Below are the code and all the weights of a small trained network. Each question names an input and a target symbol and asks about switching units off, where a switched-off unit gives its printed mean instead of its output.

import numpy as np


def w(rows, s, z=0):
    codes = np.array(rows[::2]) - 128.0
    scale = np.full(codes.shape[1], s)
    scale[-1] = z or s
    return codes * scale


def softmax(a):
    e = np.exp(a - a.max(-1, keepdims=True))
    return e / e.sum(-1, keepdims=True)


def log_softmax(a):
    a = a - a.max(-1, keepdims=True)
    return a - np.log(np.exp(a).sum(-1, keepdims=True))


def net(x, mask):
    ids = ['γδεθλμπ'.index(c) for c in x.split()]
    T = len(ids)
    res = E[ids] + P[:T]
    u = 0
    for l in range(3):
        r = res
        for j in range(3):
            rows = slice(2 * j, 2 * j + 2)
            q, k, v = (r @ M[l][rows].T for M in (Q, K, V))
            z = softmax(np.where(np.tri(T) > 0, q @ k.T / 2**0.5, -1e9)) @ v
            o = O[l][rows]
            res = res + np.where(mask[u + j], z, o[:, -1]) @ o[:, :-1]
        u += 3
    return log_softmax(res[-1] @ U[:, :-1].T + U[:, -1])


Q, K, V, O = {}, {}, {}, {}
E = w([
[81,203,179,219,105,142,112],'γ',
[106,113,117,229,96,160,89],'δ',
[184,139,188,157,81,73,116],'ε',
[151,128,135,65,13,205,79],'θ',
[106,187,3,120,103,80,131],'λ',
[104,155,94,18,187,117,26],'μ',
[179,85,33,27,116,101,61],'π',
],0.011)
P = w([
[151,129,115,146,175,143,162],'0',
[211,167,128,197,169,177,124],'1',
[110,124,147,96,79,39,126],'2',
[30,71,166,73,132,62,207],'3',
[149,173,88,138,107,62,57],'4',
[158,130,88,95,226,226,3],'5',
],0.013)
Q[0] = w([
[45,105,194,145,126,137,89],'L0H1',
[141,141,163,122,165,193,180],'L0H1',
[65,45,122,177,104,79,63],'L0H2',
[48,80,107,67,111,119,91],'L0H2',
[250,245,109,160,139,167,73],'L0H3',
[120,98,122,136,210,222,205],'L0H3',
],0.012)
K[0] = w([
[178,132,108,107,162,173,181],'L0H1',
[135,171,185,160,105,175,130],'L0H1',
[141,168,207,78,146,118,204],'L0H2',
[56,110,128,38,120,89,193],'L0H2',
[1,46,148,96,82,48,135],'L0H3',
[72,216,193,134,178,194,218],'L0H3',
],0.011)
V[0] = w([
[135,135,150,112,154,167,142],'L0H1',
[132,115,116,126,135,122,127],'L0H1',
[112,113,141,139,122,144,107],'L0H2',
[144,156,137,96,142,141,188],'L0H2',
[128,144,154,122,149,125,148],'L0H3',
[192,7,74,126,145,111,139],'L0H3',
],0.013)
O[0] = w([
[202,91,104,130,129,121,171,93],'L0H1',
[110,147,160,135,129,149,149,118],'L0H1',
[142,117,132,126,136,150,140,107],'L0H2',
[147,107,114,107,70,50,153,104],'L0H2',
[175,127,124,120,141,134,165,52],'L0H3',
[112,1,93,191,90,86,13,2],'L0H3',
],0.0087,0.00092)
Q[1] = w([
[127,44,104,96,155,163,197],'L1H1',
[176,144,116,186,187,208,80],'L1H1',
[141,153,26,120,145,124,157],'L1H2',
[93,114,54,135,157,170,154],'L1H2',
[230,247,98,159,109,113,13],'L1H3',
[16,132,161,81,17,43,134],'L1H3',
],0.011)
K[1] = w([
[161,93,147,174,166,177,172],'L1H1',
[67,46,179,110,159,118,178],'L1H1',
[107,125,121,99,144,150,85],'L1H2',
[108,86,109,100,147,136,114],'L1H2',
[28,141,152,8,75,66,103],'L1H3',
[221,183,20,71,128,143,44],'L1H3',
],0.013)
V[1] = w([
[123,128,104,139,128,142,126],'L1H1',
[186,170,214,127,61,46,106],'L1H1',
[105,149,130,148,70,116,146],'L1H2',
[130,133,156,186,110,137,146],'L1H2',
[178,138,253,218,127,10,153],'L1H3',
[202,114,100,115,162,83,136],'L1H3',
],0.0071)
O[1] = w([
[104,148,147,134,123,138,125,121],'L1H1',
[182,59,112,134,161,95,196,254],'L1H1',
[142,128,92,110,129,132,116,137],'L1H2',
[129,109,70,109,141,163,113,131],'L1H2',
[145,1,53,136,164,148,141,26],'L1H3',
[106,91,177,159,124,74,162,168],'L1H3',
],0.0094,0.0024)
Q[2] = w([
[123,213,135,163,44,62,83],'L2H1',
[49,88,177,118,92,81,207],'L2H1',
[33,135,199,102,56,44,188],'L2H2',
[211,244,90,168,50,79,65],'L2H2',
[87,128,142,91,120,139,160],'L2H3',
[147,91,193,125,208,211,81],'L2H3',
],0.011)
K[2] = w([
[116,147,80,58,175,71,81],'L2H1',
[203,172,69,168,140,184,70],'L2H1',
[189,162,78,115,172,153,55],'L2H2',
[93,121,70,5,113,81,99],'L2H2',
[92,124,147,157,167,144,128],'L2H3',
[97,117,130,79,109,87,151],'L2H3',
],0.014)
V[2] = w([
[101,166,64,160,119,75,158],'L2H1',
[129,121,174,176,128,164,144],'L2H1',
[173,114,169,78,132,117,102],'L2H2',
[154,126,99,133,9,153,163],'L2H2',
[153,141,111,139,121,131,107],'L2H3',
[166,143,121,147,126,147,125],'L2H3',
],0.015)
O[2] = w([
[74,69,131,135,49,201,191,177],'L2H1',
[146,146,64,111,142,159,75,36],'L2H1',
[201,106,168,102,141,56,131,251],'L2H2',
[133,168,38,143,9,80,148,196],'L2H2',
[114,126,151,144,165,169,121,208],'L2H3',
[113,133,116,121,195,171,83,245],'L2H3',
],0.011,0.0031)
U = w([
[155,184,116,116,191,190,206,118],'γ',
[78,148,109,154,151,175,2,4],'δ',
[156,52,97,175,173,125,156,197],'ε',
[166,215,122,145,104,85,123,233],'θ',
[71,132,170,158,86,157,162,126],'λ',
[139,161,233,132,176,135,149,155],'μ',
[85,68,165,194,100,93,10,60],'π',
],0.005,0.0031)

Each question gives the input, a string of symbols that net reads in full, and the target symbol t.
The units are the heads (2 rows each of Q, K, V and O). Each row of codes is followed by its name. A weight is (code - 128) times the scale printed after its matrix; where a second scale follows, it is the last column's (O and U).
mask holds one flag per head, layer by layer. A switched-off head (its flag False) gives its mean, the last column of its rows in O, instead of its output. The means were averaged over made-up inputs and are rounded, as every weight is.
A unit's drop is (log p(t) with every unit on - log p(t) with that unit switched off) / (log p(t) with every unit on - log p(t) with every unit switched off).
The circuit of an input: a set's keep is (log p(t) with only the set's units on - log p(t) with every unit switched off) / (log p(t) with every unit on - log p(t) with every unit switched off). Starting from all 9 units, units are removed one at a time, each time the one whose removal leaves the highest keep (on an exact tie, the one counted first), for as long as the keep stays at least 0.8.
units of the circuit, in order: the units of the circuit, biggest drop first
unit that matters most: the unit with the biggest drop
which heads matter: for each layer, one digit per head in row order, 1 if its drop is at least 0.15 and else 0, layers parted by /
drop when u is switched off: that unit's drop, to one decimal
input θ θ π ε γ γ, target ε: unit that matters most	L1H3
input γ θ ε γ, target θ: which heads matter	000 / 000 / 110
input π μ λ μ, target μ: which heads matter	000 / 000 / 010
input μ θ γ μ, target θ: which heads matter	000 / 000 / 110
input γ ε π θ π ε, target θ: which heads matter	000 / 000 / 011
input λ θ μ π, target θ: units of the circuit, in order	L2H2, L2H1
input γ δ μ θ θ, target μ: units of the circuit, in order	L2H2, L2H1
input γ ε π μ μ, target π: which heads matter	001 / 000 / 000
input γ γ μ γ, target γ: units of the circuit, in order	L0H3, L2H1
input λ θ μ, target μ: which heads matter	000 / 001 / 010
input δ μ μ θ, target μ: which heads matter	000 / 000 / 010
input δ γ ε γ δ, target ε: units of the circuit, in order	L1H3, L1H1
input μ γ γ μ, target γ: which heads matter	001 / 000 / 000
input δ π θ, target π: unit that matters most	L0H3
input θ ε θ δ, target ε: which heads matter	000 / 001 / 000
input θ θ θ θ, target θ: drop when L2H3 is switched off	-0.1
input θ θ δ ε θ π, target ε: drop when L1H3 is switched off	0.6
input γ λ δ λ, target λ: drop when L2H1 is switched off	0.6
